Here is a tiny trained network, its code and every weight. The questions are about switching its units off for an input and a class, where a switched-off unit gives its printed mean instead of its output.

import numpy as np


def w(rows, s, z=0):
    codes = np.array(rows[::2]) - 128.0
    scale = np.full(codes.shape[1], s)
    scale[-1] = z or s
    return codes * scale


def f(y):
    return np.maximum(y, 0)


def log_softmax(a):
    a = a - a.max(-1, keepdims=True)
    return a - np.log(np.exp(a).sum(-1, keepdims=True))


def net(x, mask):
    res = np.array(x, float).reshape(1, 6) / 4 @ E
    y = f(res @ A[0][:, :-1].T + A[0][:, -1])
    res = res + np.where(mask, y, B[0][:, -1]) @ B[0][:, :-1]
    return log_softmax(res[-1] @ U[:, :-1].T + U[:, -1])


A, B = {}, {}
E = w([
[123,161,69,116,118,243,185,230,54],'x0',
[68,102,92,135,161,113,48,38,90],'x1',
[145,146,164,2,139,84,195,136,187],'x2',
[75,217,143,152,29,77,97,160,172],'x3',
[104,59,183,169,198,113,136,133,60],'x4',
[118,117,112,171,147,51,163,156,131],'x5',
],0.0099)
A[0] = w([
[137,166,81,110,84,138,122,171,197,2],'N0',
[18,201,102,144,91,16,41,94,98,165],'N1',
[116,145,36,131,74,199,146,170,68,148],'N2',
[78,184,101,149,112,59,80,107,115,97],'N3',
[5,123,127,131,91,64,104,116,137,125],'N4',
[154,133,161,82,118,90,104,59,136,106],'N5',
[137,93,125,231,120,168,47,79,124,220],'N6',
[210,134,177,154,93,110,158,155,192,90],'N7',
[82,44,160,111,188,167,149,102,74,104],'N8',
[144,156,98,139,77,197,67,80,131,72],'N9',
],0.011,0.003)
B[0] = w([
[137,112,139,183,136,122,127,117,67,197],'N0',
[97,191,143,103,178,100,146,164,79,247],'N1',
[152,245,110,160,137,178,124,183,203,235],'N2',
[111,151,99,146,162,105,101,165,107,194],'N3',
[119,180,128,121,113,134,162,191,82,199],'N4',
[164,108,119,94,91,125,107,135,165,186],'N5',
[96,79,181,99,95,86,99,121,51,222],'N6',
[84,172,115,173,165,135,156,176,84,198],'N7',
[75,144,212,100,127,102,121,127,88,205],'N8',
[99,133,165,125,165,117,131,146,115,188],'N9',
],0.012,0.015)
U = w([
[168,31,139,97,116,89,63,58,111,34],'0',
[185,164,97,123,117,146,124,152,251,5],'1',
[102,146,141,123,142,135,117,173,60,243],'2',
],0.014,0.0014)

Each question gives the input, the list of numbers given to net, and the class t.
The units are the neurons (one row each of A and B). Each row of codes is followed by its name. A weight is (code - 128) times the scale printed after its matrix; where a second scale follows, it is the last column's (A, B and U).
mask holds one flag per neuron, in row order. A switched-off neuron (its flag False) gives its mean, the last column of its row in B, instead of its output. The means were averaged over made-up inputs and are rounded, as every weight is.
A unit's drop is (log p(t) with every unit on - log p(t) with that unit switched off) / (log p(t) with every unit on - log p(t) with every unit switched off).
The circuit of an input: a set's keep is (log p(t) with only the set's units on - log p(t) with every unit switched off) / (log p(t) with every unit on - log p(t) with every unit switched off). Starting from all 10 units, units are removed one at a time, each time the one whose removal leaves the highest keep (on an exact tie, the one counted first), for as long as the keep stays at least 0.8.
circuit, biggest first: the units of the circuit, biggest drop first
unit that matters most: the unit with the biggest drop
k most important neurons: the k neurons with the biggest drops, biggest first
drop of u: that unit's drop, to one decimal
input [-7,-4,7,-8,2,6], class 0: 2 most important neurons -> N2; N1
input [-7,-7,7,-8,-8,-8], class 1: 2 most important neurons -> N5; N6
input [0,-3,-4,-5,-5,3], class 1: unit that matters most -> N1
input [-1,-7,-2,-8,-6,1], class 1: circuit, biggest first -> N6; N1
input [6,-4,7,2,-2,-8], class 1: circuit, biggest first -> N2; N6
input [-6,3,3,-5,-6,8], class 1: circuit, biggest first -> N6; N5
input [6,-8,-7,-6,2,-2], class 1: circuit, biggest first -> N2; N1
input [5,-6,0,2,0,-1], class 1: circuit, biggest first -> N2; N6
input [-3,-3,0,-1,-3,0], class 1: circuit, biggest first -> N6; N1
input [-6,2,5,-6,-4,7], class 0: drop of N2 -> 0.9
input [6,-8,-8,6,-7,6], class 1: drop of N2 -> 1.2
input [-8,-2,4,-8,3,7], class 0: drop of N2 -> 0.1
input [8,-2,6,6,-4,0], class 1: drop of N2 -> 0.5
